Each row comes from the steps of one path. Every step used is in the known rows, and no mark comes twice. Write the path behind each row, first mark first.
Known rows
mekap/biga/zifoz/rezap: [-268,248,22,-92,-317,-13,68,27,-172,189,-69,-126,-41,67,-49,-73,-238,-131,-95,18,514,40,-183,-42,22,-270,2,-61,72,-67,66,58,-171,158,-80,127,214,-228,-73,173,-104,-272,159]
biga/sibu/nogo/kebir/mulep: [-21,-53,-134,78,-289,-206,87,-61,-29,-270,109,130,174,-212,-188,287,-70,-354,434,-39,68,-200,12,-111,106,154,185,12,226,89,233,31,-17,-197,-37,77,-72,118,-248,192,222,-61,218]
sufel/kebir/fezu/mulep/biga/mekap: [-17,78,-216,124,-10,-55,136,-138,-193,-90,-16,93,117,-220,-133,193,-199,-93,-74,-55,262,-220,38,-182,129,36,168,-124,12,17,313,17,93,162,-40,-84,-259,-90,-3,87,142,-92,296]
rezap/mulep/sufel/biga: [46,0,177,121,-38,27,319,-165,-175,-106,62,68,316,-286,227,126,99,-285,128,75,100,-60,12,20,140,-197,-232,160,98,-55,-231,-156,105,205,-159,-29,-248,31,-115,-86,-207,-51,458]
mulep/kebir/fezu/zifoz: [-74,55,51,-3,-62,99,-12,-20,-153,145,107,58,257,-133,-86,188,-103,-42,-44,-183,314,-284,116,30,-226,-69,41,-28,32,-124,249,-82,188,199,-41,-192,82,283,-72,10,91,-35,210]
kebir/mulep/rezap/sibu/nogo/mekap/biga: [-84,68,-34,-126,-396,-70,-41,-55,-35,-9,284,160,207,-284,315,209,-139,-454,161,49,380,171,142,15,-138,145,-78,-60,179,-55,-83,86,-124,34,197,-182,-187,211,-164,117,155,-170,238]
mekap/zifoz/rezap/mulep/sufel/kebir: [-123,-121,5,71,-242,251,141,11,-214,160,-170,125,67,-315,124,194,-51,-222,91,148,197,-72,76,33,-34,-184,-174,24,-50,-92,-204,5,-167,233,10,-27,-133,-9,-201,0,-90,-198,190]
zifoz/fezu/kebir/mulep: [116,122,-80,46,-89,-127,118,4,-389,-89,-9,232,-17,-213,115,244,-200,-153,-31,31,55,-103,200,28,125,-118,201,-466,-132,-299,-117,-13,64,93,-32,-42,4,223,12,340,319,24,-25]
sufel/biga/zifoz/mekap/fezu/kebir: [108,501,42,-18,-111,-308,174,189,-253,36,-75,-164,67,54,-104,89,48,-187,-55,91,262,-102,-113,-46,227,-365,117,-267,-69,-223,111,-10,64,58,-236,205,104,-338,-7,98,-61,-135,80]
mekap/zifoz/rezap/sibu/nogo/kebir: [-142,-53,-37,105,-239,291,-121,127,22,-40,-82,176,15,-96,-74,174,25,-37,167,128,174,-170,84,168,-280,-128,-123,17,80,-67,26,142,-231,-88,86,-91,199,-131,-215,148,135,-212,2]
fezu/zifoz/rezap/mulep/biga/mekap: [-82,-52,165,280,53,398,260,-140,-394,195,74,303,277,-332,114,111,-250,-205,-126,-97,100,-190,385,-202,-119,-125,-161,-94,-65,-307,-216,-56,-6,408,-17,167,-209,-160,-113,79,213,-267,290]
nogo/sibu/sufel/kebir/fezu/mulep/biga/mekap/zifoz/rezap: [-182,-3,-338,203,-213,170,-92,-234,-232,-3,-86,228,187,-504,-189,152,-19,-179,-101,-57,234,-344,-165,48,-58,-53,469,-10,-22,43,353,21,13,183,125,43,-57,-242,-72,-7,284,-325,257]
zifoz/fezu/kebir/mulep/rezap: [61,179,-46,92,-82,-115,98,-59,-347,-17,79,283,59,-273,245,276,-169,-216,-72,39,57,-8,298,-66,16,-93,48,-468,-59,-328,-144,8,44,214,32,-132,-210,253,34,336,345,-11,10]
nogo/kebir/fezu/mulep/biga/sibu: [42,66,-101,232,109,12,31,-175,-272,-187,58,127,265,-184,-215,331,-79,-82,89,87,63,-489,104,-142,-13,-57,163,60,235,-58,259,17,56,-71,30,-183,24,72,-220,160,260,35,423]
kebir/fezu/mulep/rezap: [-8,240,-104,163,77,50,54,-77,-136,-1,104,250,110,-53,117,178,-153,47,-33,36,202,-196,249,-51,-218,-17,-153,-103,152,-208,199,-43,153,270,113,-286,-90,179,-159,167,292,-218,263]
sibu/sufel/kebir/fezu/zifoz/rezap: [-137,-2,-190,115,-344,117,-66,-193,-132,23,5,184,254,-348,-117,-244,-6,-28,-5,-255,174,-280,92,206,-16,219,167,-216,-9,-25,348,-254,-90,208,74,-112,-223,63,-216,-45,218,-339,-39]
biga/sibu/sufel/kebir/fezu: [-178,131,-269,132,-394,-205,-10,-217,-45,-264,32,-103,296,-230,-217,-62,-46,-141,131,-195,314,23,-131,235,229,115,320,-30,36,127,500,-328,18,5,-124,-28,-259,143,-295,6,119,-119,115]
nogo/fezu/mulep/rezap/sibu/sufel/kebir: [-6,-72,-211,173,-187,120,-23,-135,-175,-245,132,231,245,-381,-3,-152,51,-152,-10,127,172,-72,180,346,-122,-68,-47,-107,29,-103,59,-189,-152,-28,44,-421,-204,232,-99,114,233,7,34]
sufel/kebir/mulep/biga/mekap/fezu/zifoz: [192,-143,-75,-14,-173,-77,171,-54,-279,185,169,232,284,-498,-109,231,-163,-378,-3,72,212,-291,168,-206,251,170,324,-195,-94,-125,27,110,-52,104,-14,155,-230,103,116,216,146,-3,184]
mulep/sufel/biga/zifoz/rezap/sibu/nogo: [-25,367,147,200,-266,-176,85,-204,-16,-183,57,-8,291,-65,92,-45,322,-182,227,17,219,150,-2,-104,111,-164,-247,118,127,10,27,-8,5,225,-93,3,-287,-368,-89,-246,-189,-226,360]
fezu/mulep/biga/sibu/kebir: [175,124,91,335,6,82,387,-249,-353,-294,147,62,269,-132,-101,181,29,-222,209,173,59,-205,64,-21,136,-129,62,143,69,-146,72,43,-11,4,-7,-102,-53,12,-68,288,216,-16,262]
fezu/kebir/mulep/rezap/sibu: [111,161,-16,128,-59,-73,87,-148,-242,-73,223,348,272,-75,294,292,-59,-166,-25,149,182,84,271,29,-150,-34,0,-171,220,-384,16,-1,-30,182,231,-225,-126,299,151,279,190,6,108]
biga/mekap/zifoz/rezap/sibu/nogo: [-226,189,-128,176,-237,182,22,121,40,-37,-97,92,-60,-69,-85,172,-186,-37,34,-35,383,174,76,54,-195,-162,-58,-55,-58,-109,96,88,7,144,-44,192,58,-276,-206,95,199,-290,90]
fezu/zifoz/mekap/rezap/mulep/sufel: [-22,41,162,1,71,331,151,120,-459,244,126,212,222,-295,47,78,-84,-135,28,95,107,-268,424,-147,-143,-241,-65,-123,-103,-132,-350,-102,-2,315,35,8,23,70,-272,99,122,-169,206]
biga/zifoz/rezap/mulep/sufel/kebir/fezu: [-170,89,-84,-30,-298,-107,13,-87,-179,92,-161,83,158,-173,101,171,-154,-185,63,-55,377,-8,45,-141,140,-1,-223,-111,76,89,93,-56,-32,351,-90,11,-384,-252,-173,-148,-161,-315,343]
biga/sibu/nogo/mekap/zifoz/fezu: [-139,135,-82,60,-375,-108,-17,210,-114,-174,-118,-131,-157,-185,-75,173,-163,-339,325,-77,200,93,27,147,67,-129,120,-129,-247,-63,-105,-42,76,-172,-180,128,131,-26,-512,64,289,-149,95]
mulep/biga/kebir/fezu/zifoz: [4,68,98,200,-9,133,87,-163,-110,82,70,7,431,-234,-150,68,-113,-95,82,7,219,-243,112,18,128,136,189,-75,96,-150,192,13,87,140,9,-99,-12,-46,-65,93,97,-131,246]
mulep/biga/kebir/fezu/zifoz/rezap/sibu/sufel: [-92,143,45,368,-205,314,-34,-365,-110,-28,145,64,663,-299,-100,-74,26,-50,36,-32,258,-60,228,192,42,132,147,-80,95,-146,254,-116,-74,209,123,-174,-232,-121,-149,-22,205,-244,145]
biga/zifoz/fezu/kebir/mulep: [114,272,-27,-1,-228,-288,93,-3,-318,-26,-128,164,-73,-27,-3,191,-221,-166,-20,23,255,-2,52,-7,220,-81,158,-446,-52,-237,-5,69,57,45,-88,96,113,-77,29,300,250,-93,81]
mekap/rezap/mulep/biga/sibu/nogo/fezu/zifoz: [-2,-242,-44,69,-93,268,-77,100,-290,-157,102,240,350,-274,-35,209,-133,-410,322,124,145,-264,261,-27,-85,-235,-51,187,22,31,-242,-172,-150,31,54,10,164,-29,-343,131,300,-22,301]
kebir/mulep/fezu/zifoz/mekap/rezap/sibu/nogo: [-47,136,56,-47,-109,58,-6,56,-95,52,236,210,268,-251,-4,327,-119,-90,33,-101,257,-175,476,-157,-151,118,-32,-249,10,84,-40,-79,-81,196,60,-239,-205,141,-237,270,553,-207,96]
mekap/biga/sibu/sufel/kebir/fezu: [-284,141,-232,14,-482,-149,48,-226,-68,-172,55,-322,214,-173,-210,-139,-161,-212,68,-137,517,30,-287,214,196,-23,337,21,103,169,474,-267,-141,11,-63,-34,14,115,-316,90,34,-114,155]
sufel/biga/sibu/kebir/fezu: [-36,275,-25,213,-119,-334,174,-210,32,-394,96,-193,292,-194,-185,69,142,-110,169,-191,191,-112,-162,123,222,-58,114,62,138,133,498,-210,80,72,-238,-72,-229,-37,-244,29,33,-162,183]
fezu/kebir/mulep/biga/sibu/nogo/zifoz: [210,79,-155,190,-229,-169,73,-165,-341,-299,0,179,243,-154,3,436,-6,-534,225,60,61,-142,-3,-168,66,56,269,-31,186,-368,-12,16,-35,-75,248,142,126,82,-122,79,307,86,303]
fezu/kebir/mulep/rezap/sibu/nogo/zifoz: [120,30,-144,121,-245,-55,-30,-99,-137,-218,121,337,168,-81,218,343,36,-353,102,70,147,20,186,-1,-256,97,-40,-176,262,-398,-52,30,-115,10,350,-119,23,182,-10,132,273,-30,103]
rezap/mulep/kebir/fezu: [-148,-96,-31,-97,-152,143,56,17,-110,1,19,47,288,-144,128,434,-250,-224,24,-96,396,-90,15,87,-110,-135,-184,52,76,42,101,-129,147,167,-134,-153,-140,203,-121,23,-42,-30,322]
zifoz/fezu/kebir/mulep/biga/sibu/nogo/mekap: [116,176,-94,97,-255,-234,47,-29,-456,-254,8,104,98,-329,148,386,-162,-529,246,-20,19,-8,189,-115,222,-45,254,-322,-160,-232,-201,7,87,-28,4,53,-144,53,-221,120,408,42,183]

Write each row's path
[-21,295,-107,77,19,61,-88,35,-160,-241,151,86,268,-162,-136,218,238,-36,191,125,103,-311,262,-223,-145,-271,-6,-50,147,208,119,2,-40,62,96,-261,-114,-180,-328,-36,178,-129,259]
zifoz/mekap/rezap/sibu/nogo/kebir/fezu/mulep/sufel/biga
[-280,148,-153,-137,-320,-27,-213,-73,-110,-24,32,9,446,-329,-144,239,115,-327,-49,-185,438,-184,-297,84,-24,-307,314,56,84,368,343,-180,82,119,-120,41,-91,-283,-135,-130,27,-297,324]
nogo/sibu/sufel/biga/zifoz/mekap/rezap/mulep/kebir/fezu
[-248,113,-60,-11,-281,-14,6,3,-315,26,65,-187,29,-291,-84,-1,-215,-226,81,-219,341,-195,67,102,-118,-70,185,-111,-5,-78,119,-129,-80,126,18,-53,112,65,-490,-4,145,-296,111]
nogo/mekap/biga/sibu/kebir/fezu/zifoz/rezap
[-5,116,182,350,-303,28,232,-475,144,-192,263,-10,616,-291,-155,-104,206,-65,8,-169,273,36,161,350,132,188,167,-108,195,-22,247,-278,-82,6,-55,-295,-300,100,-79,119,336,-186,95]
rezap/sibu/sufel/biga/kebir/mulep/fezu/zifoz
[-52,123,-191,236,84,232,-28,-51,-243,52,-156,250,63,-274,-256,403,-177,-6,-99,73,155,-505,117,-206,-213,-117,127,-50,173,-135,196,190,47,83,108,-39,111,-175,-243,124,367,-154,388]
nogo/kebir/fezu/mulep/biga/mekap/zifoz/rezap
[232,-88,72,149,-196,73,43,-56,-184,26,298,295,392,-397,8,149,284,-264,307,181,-39,-457,409,-123,-71,-18,-48,-63,91,-185,-120,70,-168,89,132,-39,-88,56,-135,3,133,-116,147]
mekap/fezu/zifoz/rezap/sibu/nogo/kebir/mulep/sufel/biga
[224,188,-119,262,-257,-359,186,-258,-260,-380,21,79,224,-181,-13,300,255,-497,311,8,-1,-93,-35,-183,103,-36,238,3,253,-326,8,-91,51,1,182,117,43,113,-190,-129,152,61,367]
fezu/kebir/mulep/sufel/biga/sibu/nogo/zifoz
[-104,229,140,136,-77,-74,234,-102,3,101,169,-74,403,-310,-286,138,69,-131,-26,-151,185,-169,237,-191,158,-67,298,-287,91,81,137,-131,-48,146,-137,-148,-304,-20,-120,197,323,-248,66]
sufel/biga/kebir/mulep/fezu/zifoz/mekap/rezap
[-56,210,-181,-20,3,164,-156,152,-230,-154,121,160,178,-141,-116,291,53,3,209,184,166,-302,330,-183,-224,-190,-9,-98,105,172,43,61,-24,62,152,-256,-16,-71,-340,61,216,-103,211]
zifoz/mekap/rezap/sibu/nogo/kebir/fezu/mulep/sufel
[-144,-64,-197,-96,-359,37,-197,-85,37,-151,199,188,392,-235,-90,174,46,-53,-42,-8,432,43,114,230,-14,29,228,-14,108,288,88,-238,-230,-23,51,-337,-275,249,-21,254,281,-25,13]
mekap/rezap/sibu/sufel/kebir/mulep/fezu
[-17,127,-66,188,-60,73,278,20,-381,2,-4,96,199,-221,199,317,-36,-285,11,103,141,-32,185,-169,16,-456,-120,-72,-16,-299,-255,-113,91,405,-100,206,-244,-159,-66,-65,-92,-91,275]
zifoz/rezap/mulep/sufel/biga/mekap/fezu/kebir
[18,343,-10,187,-179,-28,61,-197,-204,-149,3,122,173,-8,-12,108,56,73,110,86,356,-31,158,32,-35,-50,-219,-57,152,-42,211,69,-18,278,59,-190,-138,-245,-148,-3,52,-306,244]
biga/zifoz/rezap/sibu/kebir/fezu/mulep/sufel
[48,-191,-8,-99,-310,234,36,312,-317,141,43,211,45,-326,257,191,-86,-462,425,83,70,-266,332,9,-144,-25,-232,-61,-156,-230,-521,-9,49,129,55,124,18,-9,-381,-141,53,-249,189]
sibu/nogo/mekap/fezu/zifoz/rezap/mulep/sufel
[-16,253,-16,267,-215,-70,204,-208,35,-172,37,92,213,-347,-140,185,100,-128,-42,-77,290,58,-11,68,41,-99,102,-59,89,-22,278,55,-74,146,-73,75,-231,-200,-109,98,192,-282,126]
sufel/biga/mekap/zifoz/rezap/sibu/kebir/mulep
